Here is a tiny trained network, its code and every weight. The questions are about switching its units off for an input and a class, where a switched-off unit gives its printed mean instead of its output.

import numpy as np


def w(rows, s, z=0):
    codes = np.array(rows[::2]) - 128.0
    scale = np.full(codes.shape[1], s)
    scale[-1] = z or s
    return codes * scale


def f(y):
    return np.maximum(y, 0)


def log_softmax(a):
    a = a - a.max(-1, keepdims=True)
    return a - np.log(np.exp(a).sum(-1, keepdims=True))


def net(x, mask):
    res = np.array(x, float).reshape(1, 8) / 4 @ E
    y = f(res @ A[0][:, :-1].T + A[0][:, -1])
    res = res + np.where(mask, y, B[0][:, -1]) @ B[0][:, :-1]
    return log_softmax(res[-1] @ U[:, :-1].T + U[:, -1])


A, B = {}, {}
E = w([
[68,54,126,54,124,97,147,141,242,44,140,69],'x0',
[91,161,186,114,40,174,106,136,111,113,116,82],'x1',
[119,139,127,128,115,137,126,130,126,123,129,126],'x2',
[79,144,119,79,122,55,49,95,114,226,164,48],'x3',
[134,102,186,156,57,110,152,33,187,163,199,226],'x4',
[129,136,188,83,180,190,54,65,76,69,161,127],'x5',
[153,1,64,147,121,245,158,134,118,215,201,61],'x6',
[108,76,207,177,202,161,54,226,197,166,179,180],'x7',
],0.0096)
A[0] = w([
[72,183,83,65,134,76,41,104,157,233,179,90,57],'neuron 0',
[153,180,144,186,136,137,90,115,74,183,126,146,3],'neuron 1',
[74,147,208,204,194,160,83,220,195,175,159,133,123],'neuron 2',
[130,130,95,170,100,67,150,205,155,187,66,116,151],'neuron 3',
[121,204,160,115,120,26,81,157,135,72,90,189,83],'neuron 4',
[153,178,146,183,125,165,119,150,74,202,126,153,100],'neuron 5',
[147,137,147,84,254,184,57,40,89,73,147,110,83],'neuron 6',
[126,148,110,92,197,163,110,236,97,120,41,66,15],'neuron 7',
[55,85,140,89,136,113,130,123,209,69,160,81,1],'neuron 8',
[125,124,190,137,74,139,144,27,212,177,163,211,43],'neuron 9',
[90,139,180,111,69,166,122,150,120,126,120,104,218],'neuron 10',
],0.0085,0.0077)
B[0] = w([
[205,93,95,128,150,175,160,159,129,1,129,178,205],'neuron 0',
[44,143,214,78,96,127,224,156,61,161,107,190,166],'neuron 1',
[129,124,72,108,123,130,158,17,101,93,65,77,250],'neuron 2',
[59,105,119,177,137,66,58,97,103,95,162,193,198],'neuron 3',
[177,12,87,138,150,151,151,162,96,186,171,32,219],'neuron 4',
[98,129,119,99,141,141,197,193,146,143,113,136,194],'neuron 5',
[57,130,107,210,115,87,86,130,118,116,153,163,198],'neuron 6',
[199,168,114,60,64,123,71,158,182,217,75,160,199],'neuron 7',
[29,111,194,56,118,105,211,196,96,140,97,160,185],'neuron 8',
[167,169,111,64,124,131,22,165,155,166,85,126,202],'neuron 9',
[114,137,80,226,225,107,137,118,205,121,149,143,194],'neuron 10',
],0.0093,0.016)
U = w([
[69,100,182,69,111,134,194,172,100,138,105,162,39],'0',
[164,140,131,75,97,146,36,144,152,157,97,135,62],'1',
[187,96,134,161,142,168,151,151,143,58,106,173,184],'2',
[135,27,116,152,122,192,126,144,115,194,184,70,91],'3',
[118,126,117,143,150,129,133,118,142,129,129,136,250],'4',
[70,107,123,196,110,97,79,114,129,121,135,164,71],'5',
[126,142,106,107,91,123,163,7,94,104,65,82,111],'6',
[136,131,119,159,182,133,152,125,168,139,145,134,218],'7',
],0.012,0.011)

Each question gives the input, the list of numbers given to net, and the class t.
The units are the neurons (one row each of A and B). Each row of codes is followed by its name. A weight is (code - 128) times the scale printed after its matrix; where a second scale follows, it is the last column's (A, B and U).
mask holds one flag per neuron, in row order. A switched-off neuron (its flag False) gives its mean, the last column of its row in B, instead of its output. The means were averaged over made-up inputs and are rounded, as every weight is.
A unit's drop is (log p(t) with every unit on - log p(t) with that unit switched off) / (log p(t) with every unit on - log p(t) with every unit switched off).
The circuit of an input: a set's keep is (log p(t) with only the set's units on - log p(t) with every unit switched off) / (log p(t) with every unit on - log p(t) with every unit switched off). Starting from all 11 units, units are removed one at a time, each time the one whose removal leaves the highest keep (on an exact tie, the one counted first), for as long as the keep stays at least 0.8.
units of the circuit, in order: the units of the circuit, biggest drop first
most important unit: the unit with the biggest drop
top k neurons: the k neurons with the biggest drops, biggest first
drop when u is switched off: that unit's drop, to one decimal
input [8,4,-5,-5,0,3,2,-4], class 0: top 2 neurons => neuron 8; neuron 2
input [0,-3,-2,-2,-4,-1,-6,-2], class 3: most important unit => neuron 4
input [-4,7,-5,-7,-1,3,7,7], class 2: top 3 neurons => neuron 4; neuron 10; neuron 5
input [-2,-2,0,-1,-1,3,2,1], class 5: top 3 neurons => neuron 4; neuron 0; neuron 6
input [-3,5,-1,-5,2,7,1,-5], class 5: top 2 neurons => neuron 2; neuron 6
input [2,5,3,8,2,-1,2,-6], class 2: top 2 neurons => neuron 0; neuron 2
input [1,-1,1,5,-8,8,-6,-1], class 1: top 2 neurons => neuron 7; neuron 3
input [-7,6,6,-2,-7,3,-4,-5], class 0: units of the circuit, in order => neuron 1; neuron 2
input [7,-5,5,-4,-7,5,-5,2], class 0: top 3 neurons => neuron 8; neuron 9; neuron 10
input [-5,-3,4,6,1,0,-7,5], class 3: top 2 neurons => neuron 4; neuron 8
input [8,0,-1,1,3,7,6,4], class 0: top 2 neurons => neuron 8; neuron 4
input [1,8,6,0,1,-4,5,2], class 7: units of the circuit, in order => neuron 4; neuron 10
input [3,0,-4,8,-1,-2,3,-6], class 2: top 2 neurons => neuron 0; neuron 2
input [3,-8,-6,4,8,-2,2,1], class 1: units of the circuit, in order => neuron 9
input [1,-1,-3,3,8,-3,6,-6], class 1: top 2 neurons => neuron 9; neuron 2
input [-4,1,2,-2,0,-6,-1,4], class 5: top 2 neurons => neuron 3; neuron 0
input [-3,6,3,6,4,-8,5,7], class 5: top 2 neurons => neuron 3; neuron 4
input [1,-4,-1,3,-5,-8,3,6], class 5: top 3 neurons => neuron 3; neuron 4; neuron 9
input [-2,8,-3,7,2,3,6,0], class 7: units of the circuit, in order => neuron 4; neuron 10
input [2,8,3,7,-7,5,-8,2], class 3: units of the circuit, in order => neuron 4
input [4,3,8,0,-3,1,-4,-3], class 4: units of the circuit, in order => neuron 2; neuron 10
input [-4,0,4,-1,-2,8,6,-8], class 5: units of the circuit, in order => neuron 6; neuron 2
input [-7,3,2,5,-4,-8,6,-5], class 5: drop when neuron 8 is switched off => 0.4
input [3,3,-7,8,-2,-1,-1,4], class 2: drop when neuron 0 is switched off => 0.9
input [-4,6,-3,3,8,-5,-6,5], class 1: drop when neuron 9 is switched off => 2.8
input [1,-5,6,7,-6,2,0,5], class 2: drop when neuron 0 is switched off => 1.6
input [7,-2,0,4,-2,-2,-2,-7], class 0: most important unit => neuron 2
